Where the symbols take the units:
at | fu ku tu
Q338 | Q585 Q183 Q427
Q142 | Q851 Q488 Q973
Q862 | Q707 Q770 Q226
Q480 | Q416 Q409 Q94
Q330 | Q427 Q721 Q338
Q182 | Q125 Q839 Q828
Q169 | Q875 Q195 Q225
Q416 | Q973 Q243 Q142
Q851 | Q580 Q480 Q583
Q488 | Q480 Q691 Q234
Q669 | Q774 Q779 Q842
Q569 | Q779 Q142 Q321
Q973 | Q583 Q234 Q851
Q234 | Q94 Q934 Q480
Q583 | Q569 Q94 Q580
Q839 | Q424 Q774 Q592
Q707 | Q839 Q669 Q331
Q94 | Q142 Q483 Q416
Q934 | Q483 Q427 Q409
Q580 | Q321 Q416 Q569
Q243 | Q234 Q296 Q488
Q875 | Q183 Q182 Q721
Q183 | Q498 Q125 Q742
Q427 | Q984 Q742 Q585
Q592 | Q195 Q862 Q424
Q438 | Q338 Q875 Q330
Q225 | Q721 Q252 Q875
Q424 | Q252 Q226 Q195
Q984 | Q691 Q438 Q296
Q770 | Q669 Q569 Q42
Q453 | Q42 Q580 Q770
Q409 | Q243 Q585 Q483
Q195 | Q182 Q707 Q252
Q742 | Q438 Q169 Q498
Q774 | Q226 Q453 Q862
Q252 | Q828 Q331 Q182
Q691 | Q409 Q338 Q934
Q226 | Q331 Q42 Q707
Q721 | Q742 Q828 Q183
Q498 | Q330 Q225 Q438
Q125 | Q225 Q424 Q169
Q842 | Q862 Q355 Q774
Q355 | Q770 Q583 Q453
Q296 | Q934 Q330 Q691
Q828 | Q169 Q592 Q125
Q779 | Q453 Q851 Q355
Q585 | Q296 Q498 Q984
Q321 | Q355 Q973 Q779
Q331 | Q592 Q842 Q839
Q483 | Q488 Q984 Q243
Q42 | Q842 Q321 Q669

The rows follow the links: the fewer symbols apart two units are, the more alike their rows tend to be.

Rows with their units:
+39  -35  +20  +72  -20  -36  +46  -15  -12  -21   +6  +34  +13   +2  -69  +32  -51   +9  -27  +43  -45  +18  -44  +58  +61   +3  +11  -17  +18  +25  +19  +26  +29   +7   -5   -1  -13  +52  +66  -22  -52  +33  +79   -3  +58   +3   +7   +3  -80   -6  -22  +71  -34  -79  -35   -4  +18  -34  +11  +21   -9  -14: Q669
-22   -8  -44  -99  +30  +39  -32  +22   -5  +18  -22  -40  -20  -66  +51  -50  +53  -14  +21  -33  +22   +3  +21   -7  -85   +7  +15  +13  +18   -8   -9  +12    0  +24  +19   -3  +19  -67  -55  +17  +23  -60  -50   -3  -62  +51  +16  -25  +29  -13  +20  -26  -17  +80  +38  +20    0  +61   +6  -41  +11  +39: Q742
-38  +69  +24  +13   -6   +8  -36   -1  +28   +3  +19   -4  +10  +82  +50  +12  +12    0  +15  -27  +44  -33  +47  -83   +6  -12  -34   +6  -55  -31  -20  -51  -42  -43  -17  +13   -6   +7  -33  +14  +56  +19  -60  +10   -8  -72  -27  +26  +93  +29   +7  -77  +69  +23  +10  -17  -27  -20  -28  +14   +0  -18: Q243
-40  +46  -11  -55  +14  +30  -45  +11  +17  +15   +0  -31   -5  +18  +70  -23  +46   -9  +22  -43  +45  -22  +51  -67  -51   -4  -17  +15  -27  -27  -22  -33  -31  -18   +1   +7  +10  -39  -63  +22  +59  -25  -79   +3  -49  -18  -11   +2  +89  +10  +16  -74  +41  +71  +35   -6  -20  +25  -18  -15  +12  +10: Q984
+39  -54   +3  +43   -8  -23  +49   -6  -24  -15   -1  +26   +5  -40  -69  +16  -37   +8  -26  +40  -47  +25  -51  +74  +38   +4  +26  -10  +37  +30  +24  +41  +37  +26   +4   -9   -4  +30  +57  -19  -57  +14  +76   -3  +43  +32  +21  -10  -96  -18  -16  +77  -51  -60  -25   +9  +22  -12  +19   +4   -7   -2: Q862
-40  +54   -5  -46  +12  +27  -49  +12  +19  +13   +4  -26   -3  +32  +70  -17  +38   -8  +29  -43  +46  -24  +50  -74  -43   -4  -21  +11  -34  -28  -23  -35  -31  -20   +0   +5   +5  -31  -62  +18  +56  -18  -78   +5  -46  -31  -16   +6  +92  +19  +16  -80  +49  +64  +29   -4  -23  +17  -20  -13   +8   +6: Q296
-36  +23  -28  -82  +25  +36  -45  +14   +9  +18  -13  -36  -16  -22  +71  -36  +53   -9  +29  -43  +43  -11  +41  -46  -72   +2   -2  +14   -7  -20  -18  -11  -18   -3  +10   -4  +17  -56  -67  +21  +46  -42  -72   -2  -63  +12   -1  -11  +69   +2  +22  -62  +24  +78  +40   +6  -14  +43   -8  -31  +13  +26: Q338
-12  -24  -48  -98  +30  +32  -20  +21   -7  +17  -27  -39  -21  -84  +36  -50  +46  -12  +14  -27  +10   +9   +9  +13  -84   +5  +23  +13  +31   +1   -8  +26   +7  +34  +25  -10  +24  -63  -45  +13   +9  -59  -33  -10  -62  +67  +23  -31   +3  -21  +15   -6  -31  +71  +33  +19   +7  +65  +16  -47  +14  +43: Q721
+34  -68  -26  -17   +7   -7  +32   +6  -30   -3  -18   -1  -11  -83  -46  -13   -6   -1  -17  +30  -36  +30  -49  +84  -10   +9  +36   -5  +53  +31  +18  +53  +38  +41  +18  -14  +11   -7  +29  -10  -52  -22  +58  -11   +6  +72  +31  -25  -94  -28   -4  +74  -67  -19  -10  +18  +25  +25  +31  -20   +2  +26: Q592
+18   +9  +47  +99  -29  -35  +29  -21   +9  -20  +27  +41  +24  +75  -46  +48  -52  +11  -18  +31  -22   -4  -16   +0  +85   -7  -20  -13  -23   +4  +11  -15   +2  -28  -21   +9  -24  +65  +54  -17  -16  +60  +44  +11  +66  -57  -18  +28  -23  +12  -19  +19  +15  -77  -36  -19   +0  -61  -12  +40  -10  -42: Q321
 -16   +57   +48   +66   -23   -16   -11   -15   +24    -9   +29   +23   +21  +108   +12   +37   -23    +6    +3    -4   +21   -27   +28   -64   +52   -11   -38    -2   -53   -22    -8   -50   -32   -49   -22   +16   -18   +40   +10    -1   +31   +49   -19   +13   +32   -85   -33   +33   +60   +30    -3   -48   +59   -30   -12   -24   -19   -54   -26   +39    -6   -38: Q416
+26  -65  -37  -41  +14   +5  +24   +9  -30   +0  -26  -10  -13  -99  -32  -26   +5   -4  -10  +15  -35  +31  -36  +77  -29  +12  +42    0  +56  +27  +17  +55  +36  +51  +20  -13  +14  -24  +16   -8  -46  -39  +38  -12  -10  +81  +31  -31  -82  -30   -2  +65  -66   +3   -1  +21  +23  +40  +32  -27   +1  +33: Q195
+40  -46   +7  +54  -13  -33  +46  -13  -19  -13   -2  +26   +5  -24  -71  +22  -41   +7  -28  +44  -46  +23  -51  +71  +46   +4  +20  -10  +33  +28  +22  +32  +32  +19   -3   -7   -7  +38  +63  -20  -57  +23  +81   -5  +45  +21  +14   -3  -93  -14  -14  +75  -46  -67  -30   +2  +20  -22  +18  +11   -6   -4: Q774
-41  +40  -16  -67  +18  +33  -48  +15  +14  +16   -8  -35  -11   +4  +73  -31  +45  -12  +23  -43  +46  -19  +49  -60  -62   -3  -14  +12  -21  -24  -22  -29  -29  -12   +1   +3  +13  -45  -67  +23  +51  -32  -81   +2  -56   -5   -6   -5  +83   +8  +20  -73  +34  +77  +36    0  -19  +31  -16  -22   +7  +13: Q585

Each walk starts at a row. The symbols on each line, taken left to right, move it on to the next unit.
Each answer is a row, close to the row of the unit it stands for.
new walk
 -37   +64   +15   -14    +1   +14   -43    +3   +26    +9   +12   -14    +3   +64   +63    +2   +26    -6   +19   -37   +47   -30   +51   -83   -12    -7   -30   +10   -48   -30   -24   -48   -37   -37   -10   +10    -1    -9   -47   +14   +59    +4   -70    +8   -24   -55   -26   +18  +100   +22   +10   -80   +63   +41   +23   -12   -27    -8   -28    +5    +4    -7
tu ku tu fu	-41  +60   +9  -22   +7  +21  -44   +5  +24   +9   +9  -18   +4  +52  +66   -8  +27   -5  +24  -41  +46  -32  +54  -80  -26   -6  -29   +9  -44  -34  -25  -47  -36  -31   -8  +10   -1  -18  -52  +16  +59   +0  -74   +9  -35  -48  -22  +17  +95  +23  +13  -82  +59  +47  +24  -10  -24   +3  -23   +3   +3   -6
tu fu tu ku	-41  +56   +3  -34   +8  +22  -45   +6  +24  +12   +5  -19   -2  +40  +67  -13  +34  -10  +25  -40  +45  -25  +51  -76  -35   -4  -27  +11  -40  -27  -25  -44  -36  -26   -7   +5   +5  -28  -59  +19  +59   -8  -76   +5  -39  -36  -17  +12  +99  +19  +14  -81  +53  +57  +30   -8  -27  +13  -23   -1   +8   +1
new walk
+37  -66  -21   -8   +4   -9  +38   +3  -24   -3  -16   +6   -7  -79  -52   -6  -14   +2  -18  +29  -40  +34  -48  +84   -2  +11  +36   -6  +54  +31  +20  +51  +39  +42  +15  -14   +5   -1  +37  -13  -53  -17  +64   -8  +11  +65  +27  -23  -96  -24   -7  +79  -63  -27  -12  +19  +26  +18  +28  -15   -3  +16
ku fu fu fu ku ku	+31  -16  +33  +88  -24  -35  +44  -16   -3  -20  +14  +39  +15  +25  -64  +39  -50  +13  -25  +39  -37   +8  -42  +41  +74   +1   +3  -17   +4  +16  +17  +11  +21   -6  -11   -1  -16  +59  +68  -20  -42  +45  +68   -1  +63  -17   -4  +12  -64   -2  -23  +59  -13  -80  -41   -6  +12  -49   +4  +33   -9  -25
tu ku fu ku ku ku	 -36   +66   +22    +0    +1   +12   -38    -1   +28    +7   +17    -9    +6   +73   +57    +6   +13    -1   +17   -31   +44   -30   +51   -84    -7   -11   -32   +10   -52   -31   -21   -49   -37   -38   -15   +11    -4    -6   -39   +14   +57   +14   -68    +6   -17   -66   -25   +22  +100   +24    +7   -76   +68   +31   +16   -15   -27   -14   -27   +14    +2   -16
new walk
-31   +9  -37  -95  +28  +37  -38  +19   +1  +19  -18  -41  -16  -44  +63  -42  +53  -16  +21  -37  +34   -1  +34  -28  -84   +3   +7  +17   +5  -17  -14   +0  -11  +15  +15   -5  +19  -61  -62  +18  +34  -51  -63   -4  -63  +32   +8  -18  +50   -6  +22  -46   +5  +85  +39  +13   -8  +54   +0  -36  +12  +30
tu tu ku ku fu tu	 -9  -29  -50  -98  +30  +30  -15  +22  -17  +14  -30  -36  -25  -91  +25  -50  +43  -11  +13  -20   +8  +20   +1  +24  -81   +8  +27  +10  +39   +7   -1  +31  +15  +37  +24  -12  +23  -62  -39  +11   +0  -63  -27  -12  -58  +73  +24  -32  -11  -18  +16   +5  -34  +66  +28  +21   +5  +64  +19  -47   +9  +41
ku ku fu tu tu	 +25   -64   -43   -53   +18    +7   +18   +10   -27    +2   -28   -14   -18  -103   -23   -28   +13    -3    -6   +13   -30   +31   -32   +72   -41    +9   +41    -2   +58   +25   +16   +56   +36   +50   +24   -12   +14   -30    +7    -4   -39   -47   +36   -12   -21   +83   +32   -34   -71   -28    +5   +56   -65   +14    +4   +23   +24   +44   +30   -36    +7   +35
new walk
  -2   +44   +50   +88   -29   -25    +9   -19   +19   -16   +30   +31   +20  +101   -14   +47   -40    +6    -8   +12    +2   -18   +10   -41   +75   -10   -31    -7   -48   -12    -3   -39   -19   -41   -27   +11   -23   +59   +32    -9   +12   +62   +12    +9   +51   -81   -30   +34   +29   +24   -12   -22   +44   -55   -26   -24   -17   -62   -25   +43   -11   -43
fu tu fu fu tu ku	 +16   +20   +46  +101   -30   -31   +22   -19   +12   -18   +29   +40   +23   +77   -36   +49   -48   +13   -14   +25   -14    -9   -14    -7   +84    -7   -22   -13   -32    -1    +7   -22    -5   -32   -22    +9   -22   +63   +46   -15   -11   +63   +37    +6   +62   -65   -20   +30   -12   +13   -19   +12   +20   -75   -34   -20    -5   -62   -13   +43   -13   -37
fu fu ku ku fu ku	-30  +65  +34  +37  -12   -2  -26  -10  +26   -1  +25  +10  +14  +96  +36  +21   -2   +2  +12  -20  +35  -32  +40  -83  +28  -10  -39   +1  -54  -30  -16  -51  -34  -49  -20  +13  -11  +20  -19   +5  +46  +34  -46  +13   +8  -80  -33  +30  +84  +32   +2  -69  +67   +2   +4  -22  -26  -33  -28  +25   -1  -26
new walk
+40  -61   -9  +18   -3  -18  +44   -4  -25   -9  -10  +14   -2  -61  -64   +6  -25   +5  -25  +38  -45  +32  -52  +81  +21   +7  +29   -8  +46  +28  +25  +47  +40  +32  +12   -8   +2  +16  +50  -17  -59   -2  +72   -8  +27  +49  +23  -18  -96  -22  -12  +80  -61  -44  -21  +11  +25   +1  +24   -5   -2   +9
ku fu ku ku fu tu	+24   +5  +45  +98  -30  -37  +32  -19   +4  -20  +25  +41  +19  +63  -51  +48  -52  +13  -19  +32  -24    0  -24   +9  +85   -3  -13  -14  -15  +10  +13   -8   +4  -24  -18   +6  -23  +66  +58  -19  -25  +59  +53   +6  +67  -49  -14  +23  -33   +8  -20  +30  +10  -80  -39  -19   +3  -60   -7  +43  -11  -38
fu ku ku fu	  -9   +49   +48   +84   -26   -23     0   -19   +23   -11   +35   +29   +21  +104    -6   +44   -32    +9    -4    +7    +8   -23   +12   -51   +67    -9   -36    -6   -48   -15    -4   -41   -24   -44   -21   +13   -21   +52   +27    -5   +18   +56    +0   +11   +43   -83   -29   +35   +40   +24   -11   -28   +49   -48   -19   -26   -16   -62   -23   +43    -6   -41
new walk
 -22   +63   +42   +58   -21    -8   -16   -12   +26    -6   +28   +18   +17  +103   +22   +30   -17    +5   +10    -9   +26   -31   +36   -72   +44   -11   -37    -2   -56   -23   -16   -49   -37   -48   -24   +15   -17   +37    -5    +2   +36   +46   -27   +13   +25   -84   -32   +35   +67   +28    -3   -57   +63   -20   -11   -23   -23   -49   -31   +35    -3   -35
ku fu ku ku fu ku	-24   +0  -41  -99  +27  +38  -35  +17   -6  +21  -23  -42  -20  -58  +56  -48  +56  -11  +23  -35  +28   +2  +28  -14  -85   +6  +13  +12  +14   -9   -9   +6   -8  +20  +17   -6  +20  -65  -64  +18  +30  -56  -54   -5  -61  +43   +9  -19  +39   -8  +20  -35   -5  +80  +39  +14   -6  +55   +6  -37  +12  +34
ku fu tu	-16  -18  -45  -99  +24  +34  -26  +22   -8  +19  -28  -40  -23  -78  +40  -49  +50  -14  +18  -27  +18   +5  +12   +4  -84   +4  +20   +7  +25    0   -8  +17   +2  +31  +23   -9  +19  -65  -51  +16  +15  -62  -41   -6  -64  +60  +20  -27  +15  -15  +18  -16  -20  +73  +35  +17   +2  +61  +11  -44   +9  +42
new walk
 -11   +53   +47   +76   -23   -20    -6   -16   +25   -10   +30   +23   +21  +105    +3   +38   -26    +9    -1    +3   +12   -27   +19   -57   +63    -7   -35    -5   -52   -19   -10   -47   -27   -46   -26   +15   -17   +47   +14    -3   +26   +56   -10   +10   +36   -82   -32   +39   +51   +29    -7   -38   +54   -37   -20   -24   -15   -59   -26   +43   -10   -39
fu fu tu ku ku fu	-24  +64  +41  +47  -15   -4  -25   -9  +28   -5  +23  +12  +15  +99  +29  +29   -8   +6  +11  -14  +29  -29  +38  -77  +35  -11  -41   +0  -59  -24  -18  -54  -37  -51  -20  +10  -15  +27  -10   +3  +42  +37  -37  +14  +17  -85  -29  +32  +76  +31   -4  -61  +66  -10   -4  -21  -22  -41  -30  +35   -1  -34
tu ku ku tu ku fu	-38  +30  -22  -75  +20  +33  -44  +14  +10  +17   -9  -33  -10   -7  +71  -35  +50  -11  +25  -44  +39  -16  +45  -52  -68   -3  -11  +15  -18  -21  -21  -22  -27   -3   +6   +3  +13  -53  -67  +24  +49  -36  -76   -1  -58   +1   -3   -8  +75   +5  +20  -67  +30  +77  +35   +4  -14  +38   -8  -24  +12  +17
new walk
-31  +15  -33  -91  +27  +38  -43  +19   +1  +17  -17  -39  -14  -35  +65  -41  +54  -13  +24  -41  +38   -6  +39  -33  -76   +1   +2  +15   -1  -17  -18  -10  -15   +9  +12   -2  +17  -62  -66  +21  +40  -49  -73   -2  -65  +21   +5  -17  +61   -2  +21  -51  +13  +81  +38  +10   -9  +48   -3  -33  +11  +27
ku fu ku	  +6   -46   -47   -89   +27   +25    -4   +20   -22   +13   -27   -29   -21  -103   +11   -45   +31   -10    +6    -9    -6   +23   -11   +43   -71   +10   +33    +7   +44   +14    +5   +42   +21   +47   +25   -12   +23   -53   -26    +5   -14   -60   -10   -11   -47   +81   +29   -34   -36   -26   +14   +28   -47   +52   +21   +25   +17   +61   +24   -41    +6   +42
tu tu ku ku ku ku	+27  -13  +37  +91  -27  -36  +41  -19   -2  -22  +18  +39  +17  +38  -63  +39  -54  +14  -24  +42  -34   +2  -32  +32  +78    0   -1  -16   -2  +15  +14   +5  +15  -10  -13   +2  -19  +64  +66  -20  -40  +50  +65    0  +63  -29   -7  +17  -54   +3  -19  +47  -10  -81  -36   -8  +13  -51   -1  +35  -10  -29
new walk
 +25    -3   +42  +100   -27   -38   +36   -19    +1   -18   +19   +40   +18   +51   -56   +46   -52   +13   -21   +41   -29    +1   -29   +19   +79    -2    -6   -14    -9   +11   +17    -1    +7   -16   -15    +4   -21   +63   +66   -13   -32   +52   +59    +5   +66   -41   -11   +21   -46    +8   -22   +39    -3   -84   -40   -14   +10   -56    -2   +37   -12   -33
tu fu fu ku ku	 +4  +36  +53  +96  -32  -28  +13  -18  +18  -17  +29  +35  +24  +94  -23  +50  -41  +12  -11  +14   -3  -19   +0  -32  +80   -9  -30   -8  -40   -7   +0  -34  -17  -41  -22  +10  -25  +61  +35  -11   +2  +63  +19  +10  +53  -77  -26  +31  +15  +24  -15   -9  +40  -60  -31  -24  -12  -64  -19  +43   -7  -41
tu ku tu ku	-32  +66  +31  +24  -11   +2  -33   -3  +29   +1  +21   +3  +10  +90  +43  +16   +3   +0  +14  -23  +38  -34  +45  -83  +14  -12  -36   +5  -55  -29  -18  -54  -39  -43  -15  +12  -10  +11  -29  +14  +54  +25  -54  +15    0  -77  -32  +29  +90  +28   +2  -70  +67  +13   +3  -19  -24  -28  -28  +22    0  -22
